Each row, then roughly how far along a hidden order it lies, from 0 to 12
(in the rows, 100 means zero)
[100  94 120 100 116 110 109  95  93 101 101  96 106 100  99  90 103 107
 104 100  98 111 111 100]
0
[102 115 102 101 105  98 108 122  73 104 107  91  88  94  89 101 105  96
 101  96 115 114 106  79]
2
[100 111 109 101 104 103 117 124  89 103 105  94 103  98  97  85 106 109
 102 100 101 111 114  92]
0
[ 99 104 115 100 123  98  90  85  93 100 101  87  94  98  92 113  97  99
 102 138 107 110  97 107]
6
[101 106  96 103  83  97 100 121  78 100 104  98  88  99  97  90 105  92
  95 106 110 103 105  85]
8
[100  98  99 104  57 100 109 104  95  93 100  99 105 104 104  62 103  98
  93  79  92  99 111 108]
12
[ 99  97 110 101 120  94 106  69 116 110  95  97 114 105  97 103 100 100
 103  71  88 119  97 118]
8
[102  87 103 100 100 108  96 131  83  91 108 102  80  93  97  95 100 106
 101 176 122  87 105  79]
0
[101 117  96 102  90  97 115 117  95  96 105  95 101  97  98  88 106 100
 100  73  96  99 106  94]
6
[ 99  92 104 101 126  86 105  56 134 104  95 103 104 100  93 118  92  91
 105 118  98 120  89 117]
8
[ 99  87 110  96 113 112 106  90 121  93  96 105 114 102 109 104  97 115
 107  92  84  87 103 109]
0
[100 109  84  97  77  96  90 110 112  83 105 101  97  94 101 115  98 103
  98 130 106  78  83 103]
10
[102 104  96  99 115  94 106 118  91 108 102 102  82  94  92 114 100  93
 105 136 112 107  96  85]
0
[ 98  94 106  99  96  99  88  79 102  90  96 104 110 104 104 102  94 103
  99 100  89  86  93 118]
12
[100  92 101 103 100  98 118 109 109  99 101 106  98  98  99  81 103 103
 104 102  97 105 108  96]
2
[101  89 102  95 108 111  85 117  95  90 108 103  86  93 101 122  97 101
 102 177 114  78  85  91]
0
[102 109 101 101  93 108 108 118  80  99 104  96  97 100 101  96 106 111
  98  85 102  98 111  93]
2
[101 119 108  97 113  94 100  64 117 104  95  91 121 104 101 118  99 112
 103  58  84 111  93 123]
10

[ 59 114  95  97 117 109  86  86  81  86 111 108  82  95  94 128  65  86
  69  95  85  96  93 104 122  86 101 107  99 100  88 129 115 123 100  79
 114  83 112  64   8  66 144  87 108 134  86  87  90  96]
12
[ 99 155 111  89  91  92 104 110  59  87 114  83  82  79  91 122  88  77
  90  90  94 124 102  88  85  78 159  39 115  81  89 124 110 105 125 107
  97 109 121  90 114 108  80  95 113  91  67 107  93 111]
12
[111 103  93 103  85  87  99  96 103 130 112 104  99  94  98  81 102  88
 104 105  90 125  94  97 122 119 118  75 123 107  97  98  94  73 116 106
  93 109  88  80 103 120  93 123  99 118 109  97 100 111]
12
[ 42 145  71  97 102  72 165 121  79  94 142  56  57 148 127 112  85 141
  86  97 111 141  91  73  90 148  45  91  47 102 106  79  74 120 115 167
 100  99  83 115 111 158 135  68 100 100 101 112 141 134]
12
[139  50  91 112 121 113 115  77  74  87 109 111  58 106 100  67  92 144
  78 103  84 131  95  94 149 143  92  68 149  65  76 101  77 112  96  72
  40  82 121 102  64 112  72 122  95 152 130 109  91 137]
12
[ 98  96 105 109  96  94 108  91 107 109  95 101 101 104 102 102 104  98
 103 100  92 101  93 107  99 102  99 111 100  93  95  98 101  97  96 104
 102 101 111 102 105 102 100 102 104 108 108  97 102 100]
12
[ 84  94 107  80 122 103 116  98 108  89  97 119  92 114 110  92  82 121
  93 103 120  95  96  99 116 124  86  75 108 126 102  96 107 112 101 107
  83 103  78 103 118 107 118 103  88  90  99 109 117 103]
12
[107  89 106  92 103 104 102 115  80  92 103  96  96 105 108 112  92  90
 101 115 110  93 111  80  76 100  84  92  89 125 101 107  93  93 128  91
  97  94  80  82  92  88  94 107  88  72  84 106 109 102]
12
[129  92 130  79  84 100  83 121  96 112  79  90  87  65  92 108  88  81
 109  95 117 103 113 128  47  79  75 102  56 127  99 106  85 122  84 101
  54  82 115  99 102  64 114  85  97 116 118  99 107 110]
12
[ 70 174 131 127  89 122 105  68 100  87  93 105 129 162  84  62  83 108
  69  76  80  96  66  93  98  94  56  66  44 142 122  82  73  91  67 108
  84  97  83 169 148 110 152 112 106 113 138 106 122 101]
12
[ 88 159 133 105 141  82 150 136 117 145  98  94  99  96 113 106  78 107
  83  69  76 116  96  61 114 105  43  68 143 159  91 103 107  66  81  82
  74  93 110  71  53  94 110 142 102  67 112  71  70  92]
0
